[[129 143]
 [151 115]
 [118 119]]
->
[[129 143]
 [151 115]]

[[128 121 129]
 [151 124 118]
 [127 122 131]
 [128 114 134]
 [141 129 124]]
->
[[128 121]
 [151 124]]

[[109 137 139]
 [144 117 132]
 [148 114 119]
 [134 121 104]]
->
[[109 137]
 [144 117]]

[[116 131 136]
 [123 140 144]
 [121 123 140]
 [126 141 135]
 [115 139 149]]
->
[[116 131]
 [123 140]]

[[143 149 114 152]
 [144 123 133 134]]
->
[[143 149]
 [144 123]]

[[130 130 128]
 [153 146 131]
 [144 140 130]
 [126 140 133]]
->
[[130 130]
 [153 146]]

[[110 154 149 101]
 [127 122 128 126]
 [107 127 111 106]]
->
[[110 154]
 [127 122]]

[[136 127 105 130 110]
 [136 125 105 130 141]
 [137 126 105 130 106]
 [136 125 105 130 112]
 [136 125 105 130 137]]
->
[[136 127]
 [136 125]]

[[132 114 111 147 138]
 [121 122 119 132 105]
 [122 130 121 123 129]
 [130 118 128 126 123]
 [110 117 132 143 106]]
->
[[132 114]
 [121 122]]
---
[[133 131 156 139 128 117 134]
 [129 128 144 137 129 119 136]]
->
[[131 156 139 128 117 134 133]
 [128 144 137 129 119 136 129]]

[[123 136 123 143]
 [123 152 123 119]
 [125 106 125 114]
 [123 137 123 141]
 [125 106 125 112]
 [124 129 124 124]
 [125 102 125 133]
 [124 145 123 115]]
->
[[136 123 143 123]
 [152 123 119 123]
 [106 125 114 125]
 [137 123 141 123]
 [106 125 112 125]
 [129 124 124 124]
 [102 125 133 125]
 [145 123 115 124]]

[[120 141 139 126 145 123 103]
 [135 108 127 126 136 127 137]
 [123 118 135 131 134 122 151]
 [120 137 138 128 132 125 149]
 [129 121 124 130 116 127 125]
 [123 135 154 130 124 126 129]
 [128 118 111 118 126 132 122]
 [122 122 121 127 129 127 145]
 [140 141 128 117 124 128 116]]
->
[[141 139 126 145 123 103 120]
 [108 127 126 136 127 137 135]
 [118 135 131 134 122 151 123]
 [137 138 128 132 125 149 120]
 [121 124 130 116 127 125 129]
 [135 154 130 124 126 129 123]
 [118 111 118 126 132 122 128]
 [122 121 127 129 127 145 122]
 [141 128 117 124 128 116 140]]

[[125 130 117 115 126 128 126 125 126 124 128 131 128 125 122]
 [104 118 106 116 115 123 125 127 108 113 120 114 117 127 119]
 [133 130 132 135 135 126 128 129 137 127 126 130 132 129 131]
 [128 131 126 132 136 127 126 128 139 122 123 133 133 128 131]]
->
[[130 117 115 126 128 126 125 126 124 128 131 128 125 122 125]
 [118 106 116 115 123 125 127 108 113 120 114 117 127 119 104]
 [130 132 135 135 126 128 129 137 127 126 130 132 129 131 133]
 [131 126 132 136 127 126 128 139 122 123 133 133 128 131 128]]

[[129 129 129 129 128 129 103 129 128 129 129]
 [128 112 112 128 142 128 128 128 142 111 141]]
->
[[129 129 129 128 129 103 129 128 129 129 129]
 [112 112 128 142 128 128 128 142 111 141 128]]

[[146 110 127 128 128]
 [131 134 118 101 101]
 [136 115 133 140 140]
 [114 142 138 100 100]]
->
[[110 127 128 128 146]
 [134 118 101 101 131]
 [115 133 140 140 136]
 [142 138 100 100 114]]
---
[[138 143 148 126 143]
 [153 142 149 112 154]
 [132 137 140 128 134]
 [120 117 114 131 119]
 [157 135 139 102 150]
 [139 142 147 124 142]
 [101 117 108 146 103]
 [157 139 146 106 154]]
->
[[143 154 134 119 150 142 103 154]
 [126 112 128 131 102 124 146 106]
 [148 149 140 114 139 147 108 146]
 [143 142 137 117 135 142 117 139]
 [138 153 132 120 157 139 101 157]]

[[129 129 137 129 148 149 128 110]
 [129 129 148 129 116 116 129 139]
 [127 126 103 126 116 115 127 137]
 [129 129 147 129 144 144 129 115]]
->
[[110 139 137 115]
 [128 129 127 129]
 [149 116 115 144]
 [148 116 116 144]
 [129 129 126 129]
 [137 148 103 147]
 [129 129 126 129]
 [129 129 127 129]]

[[120 141 129 124]
 [131 125 127 124]
 [121 130 136 152]
 [125 134 128 127]
 [122 130 136 140]
 [128 128 127 128]
 [126 134 128 127]
 [125 133 128 125]
 [122 131 135 141]
 [121 140 128 126]]
->
[[124 124 152 127 140 128 127 125 141 126]
 [129 127 136 128 136 127 128 128 135 128]
 [141 125 130 134 130 128 134 133 131 140]
 [120 131 121 125 122 128 126 125 122 121]]

[[136 145 150 144 136 147 143 136]
 [147 118 114 118 147 117 118 146]
 [132 112 107 114 132 110 115 132]
 [119 139 143 139 119 140 139 120]
 [130 138 142 138 130 139 138 130]
 [126 147 153 146 126 150 145 127]
 [128 131 134 131 128 131 131 128]]
->
[[136 146 132 120 130 127 128]
 [143 118 115 139 138 145 131]
 [147 117 110 140 139 150 131]
 [136 147 132 119 130 126 128]
 [144 118 114 139 138 146 131]
 [150 114 107 143 142 153 134]
 [145 118 112 139 138 147 131]
 [136 147 132 119 130 126 128]]

[[123 113 141 109 103]
 [135 143 116 148 152]
 [135 141 112 123 154]
 [134 141 116 147 151]
 [136 129 109 114 151]]
->
[[103 152 154 151 151]
 [109 148 123 147 114]
 [141 116 112 116 109]
 [113 143 141 141 129]
 [123 135 135 134 136]]

[[130 134 119 136 131 126]
 [136 107 117 145 131 142]
 [119 124 134 109 146 117]
 [107 145 117 116 112 116]]
->
[[126 142 117 116]
 [131 131 146 112]
 [136 145 109 116]
 [119 117 134 117]
 [134 107 124 145]
 [130 136 119 107]]
